Below is a small trained network, with its code and all its weights. Each question gives an input and a class and asks what happens when units are switched off, that is, made to give their printed mean instead of their output.

import numpy as np


def w(rows, s, z=0):
    codes = np.array(rows[::2]) - 128.0
    scale = np.full(codes.shape[1], s)
    scale[-1] = z or s
    return codes * scale


def norm(h):
    return h / np.sqrt((h * h).mean(-1, keepdims=True) + 1e-5)


def f(y):
    return np.maximum(y, 0)


def log_softmax(a):
    a = a - a.max(-1, keepdims=True)
    return a - np.log(np.exp(a).sum(-1, keepdims=True))


def net(x, mask):
    res = np.array(x, float).reshape(1, 5) / 4 @ E
    u = 0
    for l in range(2):
        y = f(norm(res) @ A[l][:, :-1].T + A[l][:, -1])
        res = res + np.where(mask[u : u + 11], y, B[l][:, -1]) @ B[l][:, :-1]
        u += 11
    return log_softmax(norm(res)[-1] @ U[:, :-1].T + U[:, -1])


A, B = {}, {}
E = w([
[59,119,227,63,91,19],'x0',
[163,204,137,140,250,90],'x1',
[107,166,134,61,133,185],'x2',
[252,117,143,76,84,108],'x3',
[123,156,14,84,113,71],'x4',
],0.0037)
A[0] = w([
[84,148,171,82,94,106,199],'L0N1',
[114,178,89,110,108,67,75],'L0N2',
[114,117,170,90,163,107,2],'L0N3',
[21,202,131,131,136,178,110],'L0N4',
[147,192,170,145,242,99,3],'L0N5',
[193,66,113,255,102,8,76],'L0N6',
[95,34,92,213,167,61,115],'L0N7',
[109,179,135,16,133,203,9],'L0N8',
[125,77,188,130,104,180,137],'L0N9',
[252,152,174,68,177,80,115],'L0N10',
[214,135,154,46,35,184,96],'L0N11',
],0.0063,0.0028)
B[0] = w([
[153,151,91,157,167,156,247],'L0N1',
[141,92,40,78,179,105,182],'L0N2',
[101,90,133,105,136,126,145],'L0N3',
[105,224,140,203,85,98,225],'L0N4',
[205,118,86,166,205,47,207],'L0N5',
[98,233,184,21,147,233,232],'L0N6',
[98,227,148,92,116,171,217],'L0N7',
[175,202,235,3,162,198,188],'L0N8',
[150,72,74,108,195,92,214],'L0N9',
[112,156,101,215,95,93,251],'L0N10',
[71,195,121,209,114,116,253],'L0N11',
],0.0057,0.0035)
A[1] = w([
[113,140,78,70,105,124,134],'L1N1',
[107,131,189,161,187,199,118],'L1N2',
[115,115,75,111,97,145,163],'L1N3',
[162,89,254,205,151,147,147],'L1N4',
[99,45,148,148,50,150,160],'L1N5',
[222,134,139,107,70,106,161],'L1N6',
[83,102,132,96,48,171,172],'L1N7',
[84,181,134,149,179,134,120],'L1N8',
[80,126,185,82,123,16,95],'L1N9',
[141,140,174,99,140,113,157],'L1N10',
[166,153,48,139,187,117,253],'L1N11',
],0.0088,0.0036)
B[1] = w([
[99,92,131,116,175,132,175],'L1N1',
[111,115,146,103,121,114,198],'L1N2',
[138,82,168,148,178,101,164],'L1N3',
[77,114,58,76,132,110,192],'L1N4',
[151,157,130,136,170,95,155],'L1N5',
[13,163,117,160,139,122,163],'L1N6',
[217,176,150,126,164,68,178],'L1N7',
[177,122,99,124,71,107,223],'L1N8',
[173,74,129,208,112,254,175],'L1N9',
[130,144,114,76,151,165,162],'L1N10',
[109,76,188,110,98,142,254],'L1N11',
],0.008,0.0075)
U = w([
[135,227,185,51,143,189,154],'0',
[223,128,154,176,208,33,155],'1',
[42,191,113,224,62,105,153],'2',
[168,36,165,179,114,253,147],'3',
[55,33,94,39,186,90,130],'4',
[166,101,168,101,18,95,101],'5',
[189,109,73,118,65,113,13],'6',
[182,109,80,119,70,115,3],'7',
],0.014)

Each question gives the input, the list of numbers given to net, and the class t.
The units are the neurons (one row each of A and B). Each row of codes is followed by its name. A weight is (code - 128) times the scale printed after its matrix; where a second scale follows, it is the last column's (A, B and U).
mask holds one flag per neuron, layer by layer. A switched-off neuron (its flag False) gives its mean, the last column of its row in B, instead of its output. The means were averaged over made-up inputs and are rounded, as every weight is.
A unit's drop is (log p(t) with every unit on - log p(t) with that unit switched off) / (log p(t) with every unit on - log p(t) with every unit switched off).
The circuit of an input: a set's keep is (log p(t) with only the set's units on - log p(t) with every unit switched off) / (log p(t) with every unit on - log p(t) with every unit switched off). Starting from the 12 units with the biggest drops (on a tie, the unit counted first), units are removed one at a time, each time the one whose removal leaves the highest keep (on an exact tie, the one counted first), for as long as the keep stays at least 0.8.
units of the circuit, in order: the units of the circuit, biggest drop first
unit that matters most: the unit with the biggest drop
top k neurons: the k neurons with the biggest drops, biggest first
top k neurons in layer l: the k neurons of layer l with the biggest drops, biggest first
input [-4,-2,-4,-7,-8], class 4: units of the circuit, in order	L1N4, L1N9
input [4,8,6,7,-5], class 1: top 3 neurons	L0N5, L0N10, L0N6
input [6,2,-6,-4,-7], class 4: units of the circuit, in order	L1N4
input [-6,-4,-7,-4,-3], class 0: top 3 neurons	L0N6, L0N7, L1N9
input [-8,6,3,-6,0], class 3: units of the circuit, in order	L1N11, L0N6
input [5,7,-8,-3,2], class 0: top 2 neurons	L0N6, L0N7
input [8,2,-8,7,8], class 0: top 2 neurons	L0N6, L1N6
input [6,-6,0,1,-6], class 1: units of the circuit, in order	L1N5, L1N7
input [-7,0,2,-4,7], class 3: units of the circuit, in order	L1N4, L1N11
input [8,-6,-8,7,0], class 0: units of the circuit, in order	L0N6, L1N10
input [8,6,3,-8,7], class 2: top 2 neurons in layer 1	L1N9, L1N4
input [-7,-8,2,-1,-8], class 1: top 2 neurons	L1N5, L1N7
input [-8,4,-4,6,3], class 3: top 2 neurons	L1N11, L0N4
input [1,7,6,-7,3], class 1: units of the circuit, in order	L0N5
input [7,0,1,5,-2], class 3: top 2 neurons	L1N9, L0N4
input [6,-6,-8,-4,7], class 0: top 2 neurons in layer 1	L1N7, L1N4
input [1,-2,4,-6,-5], class 2: top 2 neurons in layer 0	L0N4, L0N6
input [0,-8,7,-4,5], class 1: top 2 neurons	L1N7, L0N6
input [-4,6,5,8,-7], class 2: top 3 neurons	L0N10, L1N6, L1N7
input [-4,7,1,-7,-8], class 4: units of the circuit, in order	L1N4, L0N11, L1N2
input [1,4,-5,-5,7], class 4: unit that matters most	L0N2
input [-6,-7,0,4,7], class 1: top 2 neurons	L1N3, L1N7
input [3,-3,-2,6,-6], class 2: top 2 neurons in layer 0	L0N10, L0N11
input [7,3,-4,-6,1], class 3: top 3 neurons	L1N9, L0N11, L0N10
